Each row is followed by its class.
[-42 -20  57  11  62 -42  51  25 -18 -16 -52 -21 -71 -38   5  44  49  39
   1  -2 -20 -13  10  53  -9 -66 -12   3 -21 -54  29  10  14   0   5] : H
[ 28  10  37 -15 -49 -20  -9  -4   4   5  -3 -71   9  56 -13 -33   7  18
 -49  -8 -17  13 -37   0  14 -27 -21   4   3   0  17  14  19 -32   3] : A
[-29  13  34  40  55   1  24  12   1  25 -11  14 -25   3 -11  33  24  35
 -34  17 -36 -27  -2   6 -16 -51 -17  18 -12  10  47 -15   1  34  41] : P
[  6   7   5 -14  16  10  -4 -15  11  -8  -7   1 -10   0  35   1  -7 -13
  35  19  13 -26   6  -3 -10   6  27  -3  18 -22 -37 -12  38 -19 -33] : V
[ -5   0  61  11  17   4  17  30  14 -24 -31  20   2 -36  -6  13  11  39
 -10  16 -10  -1  34  -2 -27 -32 -39 -14  13 -25  -6   1  34   7 -16] : C
[  0 -12  14  14  12   3  -1  14  17  -5 -15   5   2 -20  -1  -2  -2   1
   2 -10  20 -16  20   2 -33  26   1 -21  -1 -17  -6   6 -17   0 -37] : V
[ 10 -16  16  15   8   5  -8 -12   8  38   6  -7  36  48  -7   2  12 -30
 -36 -26   7 -22  19 -21 -10  12 -15   5 -20  40 -19 -29  12  34  21] : X
[-27  17 -19   1  10   4   5 -17  18  -8  -5  59  20 -17  20   5 -51  -3
  61  36  19   3  -5 -14 -27  24  31  -9  -4 -22 -69  13 -12   7 -36] : J
[ 22   2  24 -20 -15  12   4 -28   2  -4  -7  -9  -2  17  14  -7  -8 -20
  20  12   5 -19  13  -4   1   5  17 -12   2 -27 -23  -1  25 -18 -17] : M
[ 10   1  41  -5 -15  27  -7   8  16  -9 -10  14  29  -7   1  -4  -1   7
 -11  20 -17  21  -5 -51  17  -7  -6  13  10 -19  -6   0  20 -25   3] : F
[-26  -8  13  26  29   9  10  11   9  -8 -20  49   3 -27  -4  26  11  -9
  31  12  17 -18  61  12 -28  17  -7  -9 -14   1 -29  -6 -16  59  -1] : J
[ -1   4  53  17  21  -5  23  27  16 -22 -33  11 -20 -19   1   6  25  12
   6   6  13 -25  45  12 -27  -8  -8 -14  12 -30 -15  -9  28   6  -7] : H
[-11  28   0  47  67  16  -3  20  10  20   8  61  -8 -13  10  28   0   0
   4  27  -3 -49  39  15 -49  -2   3   8  11  14 -16 -34  14  55 -14] : X
[ 42  32 -31 -14 -41  39 -44  -7  20  -1  38  26  36   0  -5 -45 -23 -39
  16  24  21 -14  15 -28   4  45   4  -1  30  -7 -21 -14  13   3 -21] : F
[ 76   0 -30   2  -6  -1   0  36  17  -6  -6 -64  15  23 -47 -15  23 -10
 -47 -21  31 -28  41  22 -14  10 -42 -13  17   6 -12 -15  28 -21 -24] : X
[ 20   2  55   4  29  18   6  19   8  12  -6   1  -6  -1 -10  13  20  29
 -20  13 -42  13  13   7   2 -48 -23   1   1 -41  27  -7  19   9  13] : A
[ 37   8 -13 -30 -46  -2  -3  12   5 -45  -1 -26 -34 -23   2 -16  -3  -7
   7  -8   9 -27  10  22  -7  -2 -25 -20  36 -22   8  21  18 -46 -43] : F
[ 30  -6  10  22 -56   5 -14  11  23  24  11 -41  55  43 -58 -41  -6   2
 -64 -19   9   8  13  -5   5  11 -41  15   5  26  17   5 -26  -7  -1] : V
[ 13  31   5 -16 -61  -8  -2  10 -14  -7   7 -69  15  44 -29 -15  15  25
 -30  16 -27  53 -66 -17  55 -18 -20  14  14 -43  17  13  -2 -56  14] : X
[ 66   7 -54   9  -3  11 -20  29  15  22  18 -63  34  72 -61 -12  18 -31
 -45 -31  28 -13  14 -41  18  58 -15   2   0  19 -23 -34  10  -7  13] : P
[ 59   5 -40   2 -35  17 -29   0  70  41  42  18 114  63 -54 -70 -37 -57
 -40 -27  54 -24  34 -29  -2  67  -3   0   0  51 -40 -24  13  13 -13] : F
[-12 -11  -9  -1 -44 -24   1 -14  37   7  23  -7  59  53 -29 -33 -13 -22
 -28 -27  18   8 -23 -18  29  17  -7  22 -30   6  -2   4 -17 -18  16] : H
[-41  18  13  17  48  59 -12   1 -16   3  -5  95  17 -69  31  26 -28  12
  69  68  -4  28  14 -30 -38  25  37 -23   3 -60 -23 -13 -24  44 -17] : C
[ -7  29 -22  -1 -32  15 -13  -8 -12 -19   4  -2  18  41   8  16   3 -35
  27   8  24  11 -17 -46  27  52  17   9   8 -10 -31 -12  -8 -28  -8] : H
[ 31   3  24  -6 -44  12 -24  -5  10   1   2 -29  31  27  20 -42  -8  -4
 -24   0  23   0 -16 -27  -6   4 -12   1  14  -7   3   3  18 -28 -20] : H
[ -1  -6   5  27  10  17  -6   1  10  17  13   2  29  19 -20 -11 -12  -7
 -25  -5  -2   1  11 -31   5  32  -4   3 -20  -3  18   7 -48  10  20] : P
[  6  -2   7  24  -8  26 -12  -6  18  22  20   8  61  36 -36  -7  -6 -33
 -43 -26  -3   5  28 -23  -6  41 -14  -5 -28  13  11 -11 -36  33  22] : C
[ 36  19 -25  -8 -54  21 -27 -24  41 -10  29  27  78  26 -20 -47 -47 -37
   9  10  27   8  15 -42   2  45  -8  -7   9  -2 -50   9  -1 -19 -23] : J
[ -8 -10   5  39  17  28 -12  15  18  27  13  25  40  11 -19   4  -1  -2
 -19   5  -5   2  16 -20 -22  20  -1   6 -10   0   9 -15 -35  29  10] : V
[ 46   4 -14 -10 -36 -36   8   9  44  -6  -4 -52  22  24 -51 -51 -17  15
 -43 -25  23 -15   0  29  -4   2 -24  -9   7   3 -18   7  26 -50 -44] : V
[ 27   1  61 -10 -48  21   6  10   5 -38 -11 -34  17  -5   2 -14  11  25
 -29  12 -25  35 -11 -34  21 -32 -37   4   9 -57  18  17  10 -53   5] : X
[  5   0  34  30 -49  -5   1  18   5  33   7 -37  53  45 -57 -26  11  36
 -97  -3 -23  29 -23 -22  23 -23 -44  30 -16  22  46   5 -30  -5  42] : F
[  7  39  25  -6  -6   7  -8  -2 -17 -20  -7 -19 -42 -25   3  -1   0  40
  -9  42 -48  16 -32  33  -3 -46 -12  -5  18 -39  44  18  -2 -26  -9] : A
[ 39  19 -41   0   2  31 -31  24  -4   1  13 -19  37   4 -18  -1   2 -25
  -1  18  24  12  -9 -38   1  30  -4   3  22 -25 -24 -18  11 -18 -28] : X
[ 23  -6   0   8  -2   4  -9   8   8 -11  -4 -15   0 -14 -10 -15   4   9
  -8  15  -8   2   5  14 -24   8  -9 -25   1 -31  -2  14 -15  -3 -12] : M
[ -2  15  13  28  29  31  -8   7  -3  -9 -17  48 -29 -53  41  20 -11  32
  49  42 -13   9  23  20 -50   8   9 -23  14 -36 -21  13 -30  35 -37] : A
[ 42  -5  -9 -20 -67 -15  10 -17  27  -7  16 -62  54  48 -43 -55 -29 -16
 -50 -40  16  10 -21   2  25  13 -21 -10 -15  -5  -1  13  -7 -65  -1] : X
[-43  18   9 -14  13 -19  23  12 -30 -21 -28 -26 -52 -26  23  30  17  46
  31  43 -41  32 -68  24  -3 -49  17  -5  -1 -75   2  17   6 -26  -3] : F
[ 52   7 -33  11   5 -14  -5  32  32   2  12 -12  22  21 -27 -25  -2 -11
 -33 -22  38 -50  55  19 -36   8 -30   2  22  35  -9  -5  37  10 -40] : C
[ 28   5 -33  -9  57   2 -14  -5  14  -2   5  25  -7 -14  35 -12 -20 -33
  51  -3  41 -55  48   3 -49  45  31 -34   8 -19 -74 -22  54  21 -57] : C
[  3  -8  23  13   0 -10   5 -12  22  20   3 -25   7  63 -14  10  21 -36
 -39 -34  23 -62  45   2  -7  25  -2   9 -16  32 -15 -32  16  16  -1] : V
[ 54   7  45 -21 -23 -18  31  30   2 -57 -35 -46 -40 -39  -2 -24  13  53
   6  19   6  -8  29  42   6 -37 -44 -28  36 -70 -13  28  44 -57 -45] : M
[ 30  -8  42  32  40  40 -16  40   9  17   9  15  44   5 -12  -3  26   3
 -44  -3 -15   8  19 -60 -10  -2 -11  -3  -4 -34  25 -28  25   3  22] : F
[  49   14    7   -7  -48  -34   16   30    0  -11  -21 -111    0   47
  -72  -16   32   42  -77   -3    0   12  -12   37   24  -38  -53    4
   13   -7   22   12   17  -59   -7] : A
[ 13  21 -15   3   3  35 -35 -11  14  14  15  56  40   8  32 -17 -28 -37
  45  39  42 -31  31 -42 -28  47  31  -3  29   9 -69 -28  37  20 -39] : F
[ 42  19 -58  17  79 -15  14  61  21  10  -8 -12  -2 -14 -26  15  23   8
   7  17  38 -36  26  28 -38  -7  -5   1  19 -27 -51 -27  51  13 -46] : X
[ 24   1  -2 -20 -18  36 -22 -13   4 -18  -2   9  20 -10  24 -21 -33 -34
  53  32  39 -18  22 -44 -13  29  21  -6  21 -29 -61   0  24 -14 -31] : J
[ 35   7  -4  14  25  12   2  16  14  14 -10 -18  -7 -13  -9 -14   2  21
 -15  10   1 -20  14  24 -25 -29 -32  -7  15  -8  26   7  11   7 -17] : P
[ 27 -10  43   8  -3  21 -18  20  24  -9  10 -16  36  15 -20 -30  20 -14
 -40  -7 -11   6  15 -28  21  -7 -22  13  -5 -40  38  -9  18 -18  22] : H
[ 32  12  18  -6 -15 -16   3   7  10 -13 -29 -49 -30  -7   2 -32 -12  40
   0  17   5 -28  -2  47 -21 -18 -22 -23  19 -37 -31   7  37 -29 -56] : X
[-24  22  54 -11 -17  10   9 -19 -12  -4 -21 -18  -9   1  13  -7  -5  24
   3  34 -28  25 -42  -9  13 -36  -3   3   2 -21  23  12   3 -10  23] : P
[ 26  17 -17 -23 -45  18 -19 -14  -7 -35   6  -7   3  -8   1 -33 -32  -6
  40  12 -10  34   1 -10   7  46  13 -35  18 -46 -27  18  -8 -36 -21] : C
[  8   6  50  19  37  37   1  18   0   8  -2   9  11  14 -13  21  32  13
 -22  12 -37  20  19 -48  28 -10 -15  11  -8 -29  23 -29  14  11  50] : P
[ 30 -15  35  41  42  23  -3  40  19  27  -6  13  44  -2 -27   4  28   5
 -41   0  15 -19  44 -48  -2  -4 -33  17   3  -4   4 -21  19  15   2] : X
[ 55  19  23 -34 -83  20  -2  -8 -14 -36  -3 -64  17  20  -6 -37  -7  -1
  -2  27  21  13 -11 -26  29   4 -13 -14  38 -45 -14  12  24 -76 -13] : M
[ 31   0  46 -20 -46   0  -1   3  13 -10 -18 -65   1  15   3 -31  -7  22
 -29  15  -7   3 -15   3 -14 -42 -25  -7  20 -38  -1  33  17 -34 -16] : J
[ 36  41 -24 -17 -30  20  -1   6   9 -10   2 -15  14  14 -29  -3   9 -14
  24  28  28   2   4 -28  18  23  16  -5  47 -33 -33 -21  37 -47 -26] : V
[-39  28   9 -18   4 -12  27  21 -30 -25 -24 -16 -39 -45  17  27  22  47
  42  60 -12  33 -53  14  -4 -47  12  -5  19 -85 -19   7  17 -19  -7] : F
[ 38   1  36 -25 -26  17   4  16  12 -49 -13 -24   0 -23  12 -14  11   3
   1   7   4   6  17 -15  22  -3 -25  -7  25 -43  -9   9  26 -46 -14] : X
[ 21   1  39   5  60  -4  20  27   7 -24 -30   6 -48 -29  10  26  30  14
  19   1 -16 -31  51  19 -24  -6 -15 -32   4 -54 -33 -12  39   7 -22] : X
[ 21  11   6  -9 -72  21 -14 -20  32   0  26  -1  77  23 -33 -54 -44 -12
 -24  14   5  21 -22 -30  19   7 -18   5   8 -12   1  12 -13 -41  -5] : X
[ -1 -17  -8 -10 -50   7  -2 -10  31   9  17  28  63  -3 -15 -50 -40  -8
  13  -2  22  16 -23 -31  -8  13   4 -12  -5 -10 -19  11  -8 -14   0] : F
[-39  13  33  -7 -50  20   4 -27 -14 -21  -5  -2  35  -6 -27  -3 -15  13
  -9  37 -44  61 -40 -22  31 -26 -12   4  -4 -37  45  29 -33 -41  29] : C
[-10   3  40 -30   1  13 -12 -26  -4 -11 -15  -2 -30 -22  25  -3  -2   8
  41  37 -32  13 -29  -6   3 -20  25 -19   5 -61  -2  12  14 -19  -6] : A
[ 67   6  40  -1 -10  27   2  16  22  -6   4 -34  30  33 -23 -33   7  -2
 -44 -16  -5   0  32 -37  10   5 -32 -15   7 -17  13  -9  23 -23  25] : P
[  5  12  37  16  -5 -24  31  36   9  14 -13 -49 -18   5 -47  -8  24  47
 -55   1 -17 -20 -14  39 -16 -70 -47  11  15  -3  46   2  14  -4  14] : V
[ -7  13  14 -12 -41 -18   1  -5  26 -20   0  -4  15   7   5 -37 -37  12
   1   4   3  16 -25  21   3  -4  -4   8   1 -23 -11  24  -5 -31 -29] : H
[ 16  27  16 -16 -11  30 -15   0  12 -36  -1  54   7 -29  35 -12 -15 -18
  65  30  10  13  22 -26  -7  19   7  -8  28 -45 -39  -2  29  -4 -30] : H
[ 67 -19   4   8  -5  31 -19   9  47   8  19   4  58  38 -37 -30  16 -56
 -42 -35  38 -54  83 -43   0  58 -12 -12  -3  21 -31 -47  41   5  12] : F
[ -1  21  60   5  40   9  26  29  -1 -28 -35  35 -39 -68  33  18   8  56
  30  48 -24  -4  10   2 -34 -51 -12 -17  22 -77 -14   8  41  -9 -31] : F
